Below are the code and all the weights of a small trained network. Each question names an input and a target symbol and asks about switching units off, where a switched-off unit gives its printed mean instead of its output.

import numpy as np


def w(rows, s, z=0):
    codes = np.array(rows[::2]) - 128.0
    scale = np.full(codes.shape[1], s)
    scale[-1] = z or s
    return codes * scale


def f(y):
    return y / 2 * (1 + np.tanh(0.7978845608 * (y + 0.044715 * y**3)))


def softmax(a):
    e = np.exp(a - a.max(-1, keepdims=True))
    return e / e.sum(-1, keepdims=True)


def log_softmax(a):
    a = a - a.max(-1, keepdims=True)
    return a - np.log(np.exp(a).sum(-1, keepdims=True))


def net(x, mask):
    ids = ['ΓΔΞΩβεμστψ'.index(c) for c in x.split()]
    T = len(ids)
    res = E[ids] + P[:T]
    u = 0
    for l in range(3):
        q, k, v = (res @ M[l].T for M in (Q, K, V))
        z = softmax(np.where(np.tri(T) > 0, q @ k.T / 4**0.5, -1e9)) @ v
        res = res + np.where(mask[u], z, O[l][:, -1]) @ O[l][:, :-1]
        u += 1
        y = f(res @ A[l][:, :-1].T + A[l][:, -1])
        res = res + np.where(mask[u : u + 4], y, B[l][:, -1]) @ B[l][:, :-1]
        u += 4
    return log_softmax(res[-1] @ U[:, :-1].T + U[:, -1])


Q, K, V, O, A, B = {}, {}, {}, {}, {}, {}
E = w([
[102,139,150,144,85],'Γ',
[90,62,149,140,179],'Δ',
[143,156,114,168,131],'Ξ',
[175,52,136,204,193],'Ω',
[113,142,141,178,162],'β',
[92,125,86,115,110],'ε',
[116,196,95,145,83],'μ',
[200,87,179,213,73],'σ',
[165,149,255,102,170],'τ',
[73,138,67,117,144],'ψ',
],0.022)
P = w([
[100,230,104,98,162],'0',
[130,124,198,169,255],'1',
[120,147,179,159,239],'2',
[98,160,153,163,221],'3',
[59,164,132,154,228],'4',
[16,192,126,161,223],'5',
[25,180,89,170,220],'6',
[11,191,95,199,192],'7',
],0.0063)
Q[0] = w([
[176,60,96,2,76],'0.h1',
[111,137,94,116,179],'0.h1',
[200,18,162,23,91],'0.h1',
[103,177,161,224,141],'0.h1',
],0.0075)
K[0] = w([
[117,107,211,157,86],'0.h1',
[149,143,136,69,73],'0.h1',
[181,126,183,254,44],'0.h1',
[158,166,66,78,142],'0.h1',
],0.0084)
V[0] = w([
[94,155,170,78,50],'0.h1',
[131,137,164,66,172],'0.h1',
[254,174,133,60,169],'0.h1',
[164,82,136,119,109],'0.h1',
],0.0085)
O[0] = w([
[143,162,119,104,4,62],'0.h1',
[45,96,46,110,110,140],'0.h1',
[74,133,79,225,84,4],'0.h1',
[73,131,138,188,91,26],'0.h1',
],0.011,0.0046)
A[0] = w([
[35,99,148,202,152,171],'0.n1',
[123,115,33,33,161,254],'0.n2',
[106,137,129,163,199,86],'0.n3',
[255,52,184,143,182,154],'0.n4',
],0.0083,0.0039)
B[0] = w([
[224,110,59,147,77,189],'0.n1',
[51,180,186,242,69,221],'0.n2',
[254,142,202,126,84,203],'0.n3',
[30,153,133,76,72,254],'0.n4',
],0.0085,0.0082)
Q[1] = w([
[236,100,187,184,27],'1.h1',
[135,174,69,78,65],'1.h1',
[113,218,218,214,76],'1.h1',
[55,147,253,200,67],'1.h1',
],0.005)
K[1] = w([
[120,47,91,159,19],'1.h1',
[134,93,150,83,143],'1.h1',
[52,170,230,172,74],'1.h1',
[56,251,116,191,255],'1.h1',
],0.0067)
V[1] = w([
[133,46,184,138,77],'1.h1',
[172,139,177,82,215],'1.h1',
[157,199,96,253,215],'1.h1',
[54,95,136,219,110],'1.h1',
],0.011)
O[1] = w([
[3,119,171,145,110,97],'1.h1',
[128,20,206,115,168,137],'1.h1',
[145,153,120,131,199,253],'1.h1',
[48,167,91,104,159,243],'1.h1',
],0.012,0.0057)
A[1] = w([
[59,223,129,98,72,42],'1.n1',
[154,86,143,192,107,148],'1.n2',
[121,143,134,253,190,253],'1.n3',
[99,236,225,182,63,169],'1.n4',
],0.0053,0.0043)
B[1] = w([
[223,114,206,200,105,196],'1.n1',
[91,68,76,115,42,133],'1.n2',
[146,55,169,90,35,255],'1.n3',
[180,98,127,2,140,230],'1.n4',
],0.0079,0.0073)
Q[2] = w([
[151,94,106,89,164],'2.h1',
[105,1,99,143,28],'2.h1',
[90,141,140,145,173],'2.h1',
[122,98,38,126,91],'2.h1',
],0.0069)
K[2] = w([
[122,137,168,144,80],'2.h1',
[105,98,124,111,164],'2.h1',
[188,77,85,162,106],'2.h1',
[1,94,96,162,128],'2.h1',
],0.0096)
V[2] = w([
[95,118,72,79,2],'2.h1',
[199,117,61,115,174],'2.h1',
[108,91,112,70,160],'2.h1',
[68,202,158,105,175],'2.h1',
],0.0093)
O[2] = w([
[58,2,110,119,115,204],'2.h1',
[137,106,78,40,96,88],'2.h1',
[197,119,141,189,48,1],'2.h1',
[92,253,181,157,33,49],'2.h1',
],0.0084,0.0031)
A[2] = w([
[204,105,129,154,170,123],'2.n1',
[120,227,161,162,190,11],'2.n2',
[160,146,120,254,92,204],'2.n3',
[145,136,227,96,174,86],'2.n4',
],0.0093,0.012)
B[2] = w([
[44,149,174,174,198,197],'2.n1',
[101,76,86,123,190,192],'2.n2',
[145,95,33,52,59,163],'2.n3',
[139,150,1,212,16,250],'2.n4',
],0.009,0.011)
U = w([
[160,93,138,3,120,37],'Γ',
[44,135,152,118,114,42],'Δ',
[168,120,139,106,149,161],'Ξ',
[123,70,141,82,137,207],'Ω',
[132,108,130,146,147,86],'β',
[73,164,149,49,141,193],'ε',
[193,124,147,42,151,206],'μ',
[96,159,223,38,109,241],'σ',
[117,106,59,90,74,52],'τ',
[44,121,54,64,172,4],'ψ',
],0.0082,0.0049)

Each question gives the input, a string of symbols that net reads in full, and the target symbol t.
The units are the heads (4 rows each of Q, K, V and O) and the neurons (one row each of A and B). Each row of codes is followed by its name. A weight is (code - 128) times the scale printed after its matrix; where a second scale follows, it is the last column's (O, A, B and U).
mask holds one flag per unit, layer by layer, with each layer's heads first. A switched-off unit (its flag False) gives its mean, the last column of its rows in O or B, instead of its output. The means were averaged over made-up inputs and are rounded, as every weight is.
A unit's drop is (log p(t) with every unit on - log p(t) with that unit switched off) / (log p(t) with every unit on - log p(t) with every unit switched off).
The circuit of an input: a set's keep is (log p(t) with only the set's units on - log p(t) with every unit switched off) / (log p(t) with every unit on - log p(t) with every unit switched off). Starting from the 12 units with the biggest drops (on a tie, the unit counted first), units are removed one at a time, each time the one whose removal leaves the highest keep (on an exact tie, the one counted first), for as long as the keep stays at least 0.8.
circuit, biggest first: the units of the circuit, biggest drop first
unit that matters most: the unit with the biggest drop
top k neurons: the k neurons with the biggest drops, biggest first
k most important neurons of layer l: the k neurons of layer l with the biggest drops, biggest first
input ψ Γ Δ Δ Γ ε, target ε: circuit, biggest first : [0.n2; 1.h1; 2.n4; 2.h1]
input Δ β Ω μ τ Ξ, target τ: top neuron : [2.n3]
input Δ Ξ Ω, target τ: 3 most important neurons of layer 0 : [0.n4; 0.n3; 0.n2]
input Ξ σ β ε Γ Ξ, target μ: circuit, biggest first : [2.h1; 1.h1]
input σ Γ Ξ τ, target Δ: top 4 neurons : [2.n4; 1.n1; 0.n4; 1.n3]
input Ξ μ μ τ Ω Γ Ξ τ, target τ: 2 most important neurons of layer 0 : [0.n4; 0.n1]
input Δ β σ, target σ: top 3 neurons : [0.n4; 0.n1; 1.n4]
input Γ Γ ψ Δ μ, target Ω: circuit, biggest first : [0.h1; 1.h1; 2.h1]
input Δ ψ Δ Ω Γ σ ψ, target τ: top 4 neurons : [0.n2; 1.n3; 2.n3; 2.n4]
input Δ Δ Γ Γ ψ, target τ: circuit, biggest first : [2.h1; 2.n3; 0.n2]
input ε Ω σ τ Γ ε Γ Δ, target σ: top 4 neurons : [0.n2; 2.n4; 0.n3; 2.n2]
input Γ ψ ε Ξ τ Ξ τ, target Ω: circuit, biggest first : [0.h1; 1.h1; 2.h1; 0.n2]
input ψ ψ Γ Ξ, target ε: circuit, biggest first : [0.n2; 1.h1; 2.h1]
input ε Γ Δ Γ, target σ: circuit, biggest first : [1.h1; 2.h1; 2.n4; 0.n2]
input σ μ β Δ μ ψ Γ, target ψ: top neuron : [0.n2]
input Γ σ Γ Δ σ Γ, target Ω: top 3 neurons : [0.n2; 1.n4; 2.n1]
input ψ Ω Δ ε Ξ ψ ε ε, target ε: circuit, biggest first : [0.n2; 1.h1; 2.h1; 2.n4]
input ε β Δ, target σ: circuit, biggest first : [2.h1; 0.n2; 0.n4]
input Δ Γ Γ, target τ: top 3 neurons : [2.n3; 2.n4; 2.n1]
input ψ Γ Γ Ξ Ξ, target ε: top 3 neurons : [0.n2; 1.n1; 0.n1]
input Γ ψ Ξ Ξ τ τ Δ, target τ: top 3 neurons : [2.n3; 0.n1; 0.n4]
input ψ Γ Ω σ, target ε: circuit, biggest first : [0.n2; 1.h1; 2.h1; 0.n4]
input σ ε σ Δ Ξ, target Δ: circuit, biggest first : [1.h1; 0.n4]
input Γ σ ε Ξ ε Γ, target Ω: circuit, biggest first : [1.h1; 0.h1; 2.h1; 1.n4]
input Γ β ψ, target Ω: circuit, biggest first : [1.h1; 0.h1; 2.h1]
input τ Γ Ω Δ ψ Γ Δ, target ψ: unit that matters most : 0.h1
input Ξ μ Γ ε, target μ: circuit, biggest first : [1.h1; 2.h1; 0.n4]
input β Ξ Γ, target Ξ: top 3 neurons : [0.n2; 2.n4; 2.n1]
